Below is a small trained network, with its code and all its weights. Each question gives an input and a class and asks what happens when units are switched off, that is, made to give their printed mean instead of their output.

import numpy as np


def w(rows, s, z=0):
    codes = np.array(rows[::2]) - 128.0
    scale = np.full(codes.shape[1], s)
    scale[-1] = z or s
    return codes * scale


def norm(h):
    return h / np.sqrt((h * h).mean(-1, keepdims=True) + 1e-5)


def f(y):
    return y / 2 * (1 + np.tanh(0.7978845608 * (y + 0.044715 * y**3)))


def log_softmax(a):
    a = a - a.max(-1, keepdims=True)
    return a - np.log(np.exp(a).sum(-1, keepdims=True))


def net(x, mask):
    res = np.array(x, float).reshape(1, 2) / 4 @ E
    u = 0
    for l in range(3):
        y = f(norm(res) @ A[l][:, :-1].T + A[l][:, -1])
        res = res + np.where(mask[u : u + 10], y, B[l][:, -1]) @ B[l][:, :-1]
        u += 10
    return log_softmax(norm(res)[-1] @ U[:, :-1].T + U[:, -1])


A, B = {}, {}
E = w([
[68,20,120,151,75,144,9],'x0',
[36,169,206,64,172,153,89],'x1',
],0.0015)
A[0] = w([
[56,38,134,185,24,169,27,112],'0.n0',
[155,169,136,134,152,134,156,116],'0.n1',
[191,244,134,105,243,99,254,177],'0.n2',
[162,208,137,143,142,92,183,3],'0.n3',
[82,53,149,172,51,135,55,43],'0.n4',
[203,89,52,200,102,108,160,106],'0.n5',
[26,156,217,7,215,204,95,102],'0.n6',
[103,121,162,73,182,144,103,72],'0.n7',
[120,125,139,135,114,132,141,128],'0.n8',
[238,58,2,232,65,80,190,88],'0.n9',
],0.0015,0.0016)
B[0] = w([
[206,152,50,73,250,132,117,173],'0.n0',
[122,78,138,109,118,124,117,133],'0.n1',
[141,13,115,57,104,123,45,252],'0.n2',
[97,42,118,120,153,145,140,103],'0.n3',
[161,129,57,123,247,148,158,120],'0.n4',
[83,178,179,137,90,134,105,149],'0.n5',
[152,188,152,234,41,102,102,181],'0.n6',
[139,146,144,192,110,130,130,113],'0.n7',
[131,127,128,128,131,125,126,128],'0.n8',
[84,195,210,154,84,134,90,189],'0.n9',
],0.0018,0.0017)
A[1] = w([
[154,187,152,109,138,108,211,82],'1.n0',
[154,221,69,179,234,151,125,128],'1.n1',
[131,119,135,131,133,129,130,129],'1.n2',
[45,126,149,36,209,154,121,55],'1.n3',
[144,166,133,97,179,92,226,5],'1.n4',
[43,67,121,221,92,157,62,81],'1.n5',
[135,135,126,124,130,143,123,124],'1.n6',
[154,254,173,140,110,115,212,77],'1.n7',
[192,66,62,185,108,109,187,40],'1.n8',
[135,132,147,134,113,138,115,133],'1.n9',
],0.0028,0.0021)
B[1] = w([
[133,87,80,119,179,145,87,186],'1.n0',
[111,79,175,81,47,118,146,133],'1.n1',
[131,136,122,124,125,133,124,127],'1.n2',
[163,176,113,250,77,133,148,168],'1.n3',
[114,110,80,142,186,211,109,94],'1.n4',
[181,115,99,65,201,134,185,240],'1.n5',
[132,125,135,132,131,121,128,126],'1.n6',
[119,70,90,111,157,137,89,254],'1.n7',
[41,221,222,179,147,159,95,156],'1.n8',
[124,116,123,112,123,120,127,155],'1.n9',
],0.0028,0.00074)
A[2] = w([
[172,83,82,137,109,149,159,111],'2.n0',
[155,142,97,255,77,151,160,36],'2.n1',
[118,164,156,180,101,107,120,141],'2.n2',
[35,176,166,143,156,149,115,89],'2.n3',
[152,126,92,202,101,140,152,72],'2.n4',
[113,64,61,139,191,170,85,116],'2.n5',
[123,123,110,125,120,100,152,5],'2.n6',
[160,130,115,107,199,147,155,136],'2.n7',
[139,98,139,98,90,106,140,152],'2.n8',
[158,156,125,99,180,153,218,74],'2.n9',
],0.0045,0.0014)
B[2] = w([
[86,178,175,111,137,119,116,174],'2.n0',
[138,253,228,143,103,61,125,162],'2.n1',
[132,158,133,59,174,63,82,183],'2.n2',
[196,241,185,184,73,57,173,154],'2.n3',
[122,184,191,128,137,125,134,120],'2.n4',
[188,103,56,43,196,42,127,255],'2.n5',
[131,95,169,170,155,186,133,82],'2.n6',
[127,107,98,124,107,60,55,190],'2.n7',
[50,174,105,97,96,158,117,184],'2.n8',
[133,31,40,93,166,95,43,151],'2.n9',
],0.0025,0.0017)
U = w([
[175,48,34,74,196,70,76,201],'0',
[154,244,213,162,101,68,123,179],'1',
[41,90,117,93,54,230,151,170],'2',
[141,88,137,179,160,171,163,22],'3',
[150,87,135,164,153,163,196,12],'4',
[133,97,121,212,149,162,157,54],'5',
[140,81,123,242,158,179,163,20],'6',
[151,81,143,191,171,185,174,1],'7',
],0.011,0.0063)

Each question gives the input, the list of numbers given to net, and the class t.
The units are the neurons (one row each of A and B). Each row of codes is followed by its name. A weight is (code - 128) times the scale printed after its matrix; where a second scale follows, it is the last column's (A, B and U).
mask holds one flag per neuron, layer by layer. A switched-off neuron (its flag False) gives its mean, the last column of its row in B, instead of its output. The means were averaged over made-up inputs and are rounded, as every weight is.
A unit's drop is (log p(t) with every unit on - log p(t) with that unit switched off) / (log p(t) with every unit on - log p(t) with every unit switched off).
most important unit: the unit with the biggest drop
k most important neurons: the k neurons with the biggest drops, biggest first
top k neurons in layer l: the k neurons of layer l with the biggest drops, biggest first
drop of u: that unit's drop, to one decimal
input [3,2], class 2: most important neuron -> [1.n1]
input [-3,3], class 2: 3 most important neurons -> [0.n4 1.n8 0.n2]
input [2,-2], class 2: 2 most important neurons -> [0.n0 1.n1]
input [3,4], class 1: 4 most important neurons -> [0.n2 1.n7 1.n0 2.n5]
input [4,5], class 1: 3 most important neurons -> [0.n2 1.n7 2.n3]
input [1,3], class 2: 4 most important neurons -> [0.n6 1.n8 0.n9 2.n5]
input [1,-2], class 2: 2 most important neurons -> [0.n9 1.n1]
input [-4,3], class 0: 2 most important neurons -> [0.n9 1.n8]
input [4,6], class 1: 2 most important neurons -> [0.n2 2.n3]
input [1,-3], class 2: top 2 neurons in layer 0 -> [0.n9 0.n5]
input [3,-3], class 2: top 4 neurons in layer 1 -> [1.n3 1.n1 1.n0 1.n7]
input [-5,5], class 0: 4 most important neurons -> [0.n9 1.n8 0.n5 1.n0]
input [3,-4], class 1: 3 most important neurons -> [1.n7 0.n2 1.n0]
input [1,2], class 2: most important unit -> 0.n6
input [-8,8], class 0: 2 most important neurons -> [2.n9 1.n8]
input [-4,1], class 0: 2 most important neurons -> [1.n1 1.n4]
input [-3,-2], class 2: 3 most important neurons -> [0.n2 0.n0 1.n5]
input [-3,1], class 2: top 2 neurons in layer 0 -> [0.n2 0.n0]
input [2,0], class 2: drop of 1.n1 -> 1.8
input [-8,-7], class 0: drop of 1.n3 -> 1.5
input [6,8], class 1: most important unit -> 2.n3
